Here is a tiny trained network, its code and every weight. The questions are about switching its units off for an input and a target symbol, where a switched-off unit gives its printed mean instead of its output.

import numpy as np


def w(rows, s, z=0):
    codes = np.array(rows[::2]) - 128.0
    scale = np.full(codes.shape[1], s)
    scale[-1] = z or s
    return codes * scale


def f(y):
    return y / 2 * (1 + np.tanh(0.7978845608 * (y + 0.044715 * y**3)))


def softmax(a):
    e = np.exp(a - a.max(-1, keepdims=True))
    return e / e.sum(-1, keepdims=True)


def log_softmax(a):
    a = a - a.max(-1, keepdims=True)
    return a - np.log(np.exp(a).sum(-1, keepdims=True))


def net(x, mask):
    ids = ['ΓΔΘΠΣβξω'.index(c) for c in x.split()]
    T = len(ids)
    res = E[ids] + P[:T]
    q, k, v = (res @ M[0].T for M in (Q, K, V))
    z = softmax(np.where(np.tri(T) > 0, q @ k.T / 4**0.5, -1e9)) @ v
    res = res + np.where(mask[0], z, O[0][:, -1]) @ O[0][:, :-1]
    y = f(res @ A[0][:, :-1].T + A[0][:, -1])
    res = res + np.where(mask[1:17], y, B[0][:, -1]) @ B[0][:, :-1]
    return log_softmax(res[-1] @ U[:, :-1].T + U[:, -1])


Q, K, V, O, A, B = {}, {}, {}, {}, {}, {}
E = w([
[48,83,134,69,120],'Γ',
[77,98,146,90,186],'Δ',
[137,26,191,102,117],'Θ',
[120,37,91,84,79],'Π',
[190,55,187,114,194],'Σ',
[117,81,2,74,148],'β',
[218,27,79,106,119],'ξ',
[219,75,79,115,219],'ω',
],0.0088)
P = w([
[113,158,133,200,124],'0',
[149,195,150,99,99],'1',
[117,120,128,106,148],'2',
[127,90,102,177,166],'3',
[155,164,138,44,114],'4',
[108,86,120,71,171],'5',
[127,58,100,124,185],'6',
[159,138,134,5,131],'7',
],0.011)
Q[0] = w([
[123,200,164,102,81],'H0',
[118,139,115,125,165],'H0',
[205,143,123,9,129],'H0',
[143,195,104,250,108],'H0',
],0.025)
K[0] = w([
[82,36,95,202,176],'H0',
[116,172,112,113,153],'H0',
[189,25,43,87,226],'H0',
[132,201,106,248,110],'H0',
],0.018)
V[0] = w([
[80,69,144,139,8],'H0',
[137,133,237,153,190],'H0',
[143,115,182,121,110],'H0',
[6,172,120,104,171],'H0',
],0.019)
O[0] = w([
[157,18,126,37,51,2],'H0',
[207,144,105,106,248,102],'H0',
[138,139,122,65,154,142],'H0',
[35,32,130,184,212,35],'H0',
],0.015,0.004)
A[0] = w([
[112,144,110,126,79,226],'N0',
[116,138,144,51,99,74],'N1',
[164,139,105,90,159,129],'N2',
[116,138,131,122,125,97],'N3',
[169,81,248,182,136,162],'N4',
[128,171,151,171,114,5],'N5',
[159,183,124,167,73,76],'N6',
[184,133,149,98,133,109],'N7',
[103,110,162,109,131,116],'N8',
[105,165,130,97,101,96],'N9',
[136,75,118,76,157,79],'N10',
[140,117,133,76,78,164],'N11',
[86,116,96,172,74,3],'N12',
[97,59,136,129,158,150],'N13',
[173,172,151,150,143,93],'N14',
[104,55,121,116,88,74],'N15',
],0.011,0.0031)
B[0] = w([
[107,163,159,144,111,216],'N0',
[193,112,132,129,120,217],'N1',
[98,105,140,75,132,237],'N2',
[137,123,135,125,130,128],'N3',
[70,115,104,96,121,153],'N4',
[133,79,105,163,97,176],'N5',
[102,121,171,156,194,250],'N6',
[80,117,97,88,129,236],'N7',
[163,112,111,130,112,155],'N8',
[132,121,107,154,126,186],'N9',
[126,46,107,139,114,194],'N10',
[172,115,196,130,132,241],'N11',
[106,89,192,55,147,197],'N12',
[144,164,146,137,195,236],'N13',
[123,171,93,142,92,254],'N14',
[137,164,7,168,88,215],'N15',
],0.018,0.009)
U = w([
[117,72,44,180,88,4],'Γ',
[127,94,166,169,186,137],'Δ',
[138,39,149,79,94,39],'Θ',
[175,110,94,174,13,169],'Π',
[134,184,93,65,93,159],'Σ',
[8,85,171,153,27,214],'β',
[166,141,231,163,80,174],'ξ',
[125,197,114,253,64,76],'ω',
],0.0034,0.0024)

Each question gives the input, a string of symbols that net reads in full, and the target symbol t.
The units are the heads (4 rows each of Q, K, V and O) and the neurons (one row each of A and B). Each row of codes is followed by its name. A weight is (code - 128) times the scale printed after its matrix; where a second scale follows, it is the last column's (O, A, B and U).
mask holds one flag per unit, heads first, then neurons. A switched-off unit (its flag False) gives its mean, the last column of its rows in O or B, instead of its output. The means were averaged over made-up inputs and are rounded, as every weight is.
A unit's drop is (log p(t) with every unit on - log p(t) with that unit switched off) / (log p(t) with every unit on - log p(t) with every unit switched off).
The circuit of an input: a set's keep is (log p(t) with only the set's units on - log p(t) with every unit switched off) / (log p(t) with every unit on - log p(t) with every unit switched off). Starting from the 12 units with the biggest drops (on a tie, the unit counted first), units are removed one at a time, each time the one whose removal leaves the highest keep (on an exact tie, the one counted first), for as long as the keep stays at least 0.8.
circuit, biggest first: the units of the circuit, biggest drop first
most important unit: the unit with the biggest drop
top k neurons: the k neurons with the biggest drops, biggest first
drop when u is switched off: that unit's drop, to one decimal
input Σ β Δ Δ Γ Δ ξ, target Γ: top neuron	(N15)
input Γ ω Δ Σ Γ Σ ξ Σ, target ξ: top 4 neurons	(N11; N6; N15; N1)
input Δ ω Δ ξ, target ω: circuit, biggest first	(H0; N14)
input Θ Δ Θ ξ, target Δ: top 3 neurons	(N13; N15; N14)
input β Σ ξ Δ Γ β Π, target Γ: top 2 neurons	(N15; N10)
input Σ β β Σ Θ, target β: circuit, biggest first	(H0; N4)
input Δ Π ξ Δ Γ Θ, target Θ: circuit, biggest first	(H0; N10)
input β Δ Γ ξ Δ, target ξ: circuit, biggest first	(H0; N11; N6)
input Σ Π Δ Σ Δ Δ ω Δ, target ω: circuit, biggest first	(H0; N14)
input Σ Π Δ Σ Γ Δ Δ, target Γ: circuit, biggest first	(H0; N15)
input ξ Δ Δ Γ, target Δ: circuit, biggest first	(H0; N13)
input ξ β Π Σ, target β: top 2 neurons	(N12; N4)
input Σ ξ ω, target ω: top 2 neurons	(N14; N12)
input β Σ Δ ξ β ξ Δ, target β: circuit, biggest first	(H0)
input ξ Δ Δ Θ Δ β, target β: top 2 neurons	(N12; N1)
input Σ Θ Δ ω Σ β Θ Π, target β: drop when N1 is switched off	0.1
input β β Σ β Δ, target β: drop when N13 is switched off	0.2
input ω Δ Δ β Π, target β: drop when N12 is switched off	0.4
input β β β ξ, target β: drop when N12 is switched off	0.4
input Γ Δ Σ Δ Π Π, target Π: most important unit	N15
